Below is a small trained network, with its code and all its weights. Each question gives an input and a target symbol and asks what happens when units are switched off, that is, made to give their printed mean instead of their output.

import numpy as np


def w(rows, s, z=0):
    codes = np.array(rows[::2]) - 128.0
    scale = np.full(codes.shape[1], s)
    scale[-1] = z or s
    return codes * scale


def norm(h):
    return h / np.sqrt((h * h).mean(-1, keepdims=True) + 1e-5)


def f(y):
    return y / 2 * (1 + np.tanh(0.7978845608 * (y + 0.044715 * y**3)))


def softmax(a):
    e = np.exp(a - a.max(-1, keepdims=True))
    return e / e.sum(-1, keepdims=True)


def log_softmax(a):
    a = a - a.max(-1, keepdims=True)
    return a - np.log(np.exp(a).sum(-1, keepdims=True))


def net(x, mask):
    ids = ['βεζηθμξστφψ'.index(c) for c in x.split()]
    T = len(ids)
    res = E[ids] + P[:T]
    r = norm(res)
    for j in range(2):
        rows = slice(2 * j, 2 * j + 2)
        q, k, v = (r @ M[0][rows].T for M in (Q, K, V))
        z = softmax(np.where(np.tri(T) > 0, q @ k.T / 2**0.5, -1e9)) @ v
        o = O[0][rows]
        res = res + np.where(mask[j], z, o[:, -1]) @ o[:, :-1]
    y = f(norm(res) @ A[0][:, :-1].T + A[0][:, -1])
    res = res + np.where(mask[2:10], y, B[0][:, -1]) @ B[0][:, :-1]
    return log_softmax(norm(res)[-1] @ U[:, :-1].T + U[:, -1])


Q, K, V, O, A, B = {}, {}, {}, {}, {}, {}
E = w([
[97,142,191,97],'β',
[125,101,178,54],'ε',
[129,108,99,172],'ζ',
[145,88,100,176],'η',
[142,142,214,110],'θ',
[152,102,107,183],'μ',
[105,134,153,52],'ξ',
[133,106,80,160],'σ',
[152,108,134,196],'τ',
[146,129,102,168],'φ',
[141,89,255,118],'ψ',
],0.0037)
P = w([
[87,184,135,86],'0',
[184,7,214,219],'1',
[185,4,187,188],'2',
[190,12,179,157],'3',
[191,18,168,148],'4',
[197,15,155,132],'5',
[197,21,139,124],'6',
[195,31,133,113],'7',
[214,19,141,122],'8',
],0.0018)
Q[0] = w([
[231,19,25,224],'head 1',
[176,20,3,127],'head 1',
[91,232,211,43],'head 2',
[153,17,91,246],'head 2',
],0.0053)
K[0] = w([
[64,245,117,154],'head 1',
[34,254,124,92],'head 1',
[169,50,174,129],'head 2',
[96,212,112,129],'head 2',
],0.0097)
V[0] = w([
[104,146,64,69],'head 1',
[31,181,161,209],'head 1',
[208,185,221,113],'head 2',
[131,3,164,132],'head 2',
],0.005)
O[0] = w([
[208,206,61,203,31],'head 1',
[114,160,254,166,171],'head 1',
[207,44,131,65,158],'head 2',
[40,14,87,179,253],'head 2',
],0.0044,0.0017)
A[0] = w([
[101,127,120,108,36],'neuron 1',
[128,140,205,144,227],'neuron 2',
[119,148,208,2,6],'neuron 3',
[180,197,78,163,3],'neuron 4',
[67,78,142,83,168],'neuron 5',
[95,170,71,169,122],'neuron 6',
[153,104,159,136,199],'neuron 7',
[180,106,97,138,114],'neuron 8',
],0.0086,0.0025)
B[0] = w([
[174,138,137,133,110],'neuron 1',
[80,139,41,63,210],'neuron 2',
[13,70,230,116,149],'neuron 3',
[184,65,255,136,138],'neuron 4',
[154,174,198,126,254],'neuron 5',
[95,41,165,164,121],'neuron 6',
[97,182,143,85,203],'neuron 7',
[98,173,77,129,145],'neuron 8',
],0.005,0.0046)
U = w([
[50,138,223,66,159],'β',
[141,10,155,124,99],'ε',
[195,89,101,33,21],'ζ',
[87,228,138,177,205],'η',
[145,181,54,61,179],'θ',
[157,134,213,238,12],'μ',
[194,236,185,96,91],'ξ',
[49,183,53,88,136],'σ',
[237,127,121,168,255],'τ',
[21,90,94,229,51],'φ',
[133,78,13,150,206],'ψ',
],0.011,0.0019)

Each question gives the input, a string of symbols that net reads in full, and the target symbol t.
The units are the heads (2 rows each of Q, K, V and O) and the neurons (one row each of A and B). Each row of codes is followed by its name. A weight is (code - 128) times the scale printed after its matrix; where a second scale follows, it is the last column's (O, A, B and U).
mask holds one flag per unit, heads first, then neurons. A switched-off unit (its flag False) gives its mean, the last column of its rows in O or B, instead of its output. The means were averaged over made-up inputs and are rounded, as every weight is.
A unit's drop is (log p(t) with every unit on - log p(t) with that unit switched off) / (log p(t) with every unit on - log p(t) with every unit switched off).
The circuit of an input: a set's keep is (log p(t) with only the set's units on - log p(t) with every unit switched off) / (log p(t) with every unit on - log p(t) with every unit switched off). Starting from all 10 units, units are removed one at a time, each time the one whose removal leaves the highest keep (on an exact tie, the one counted first), for as long as the keep stays at least 0.8.
circuit, biggest first: the units of the circuit, biggest drop first
most important unit: the unit with the biggest drop
k most important neurons: the k neurons with the biggest drops, biggest first
which heads matter: for each layer, one digit per head in row order, 1 if its drop is at least 0.15 and else 0, layers parted by /
drop when u is switched off: that unit's drop, to one decimal
input ε η ζ μ φ η ψ β τ, target ψ: which heads matter => 00
input μ ξ τ β ζ μ, target σ: which heads matter => 00
input η τ β ε ζ ζ, target φ: which heads matter => 01
input τ η μ, target β: most important unit => head 1
input ε σ η ψ η τ σ μ, target ψ: which heads matter => 00
input φ ψ φ φ η ε φ μ, target ξ: which heads matter => 01
input ε φ ε μ θ ζ, target ψ: which heads matter => 10
input ξ ψ θ ζ ξ η τ, target τ: which heads matter => 11
input μ η ξ ε φ η ε ψ ξ, target ε: circuit, biggest first => (head 2; neuron 2)
input τ μ ε τ, target β: circuit, biggest first => (head 1; neuron 2)
input ξ ε τ, target τ: circuit, biggest first => (head 1; head 2)
input ξ ξ β ζ ξ φ ψ ξ β, target ε: which heads matter => 11
input ξ θ φ, target τ: 2 most important neurons => (neuron 4; neuron 5)
input η φ φ τ, target φ: circuit, biggest first => (head 2; neuron 5)
input μ ζ τ φ η, target σ: circuit, biggest first => (neuron 2; head 2; head 1; neuron 3)
input σ μ μ η, target μ: circuit, biggest first => (head 1)
input ξ η β ξ ξ θ ζ, target τ: circuit, biggest first => (head 1; neuron 2)
input ξ ψ σ ξ φ β μ, target τ: 2 most important neurons => (neuron 4; neuron 2)
input ζ τ ψ η σ φ, target η: 2 most important neurons => (neuron 2; neuron 5)
input η ξ ξ η ξ η σ, target φ: circuit, biggest first => (head 2)
input ζ η ζ, target η: drop when head 2 is switched off => 0.5
input η φ φ, target φ: drop when neuron 6 is switched off => 0.1
input μ η ζ ψ τ τ η, target σ: drop when head 2 is switched off => 0.3
input η η ξ ξ ψ σ ε η, target φ: drop when head 2 is switched off => 0.9
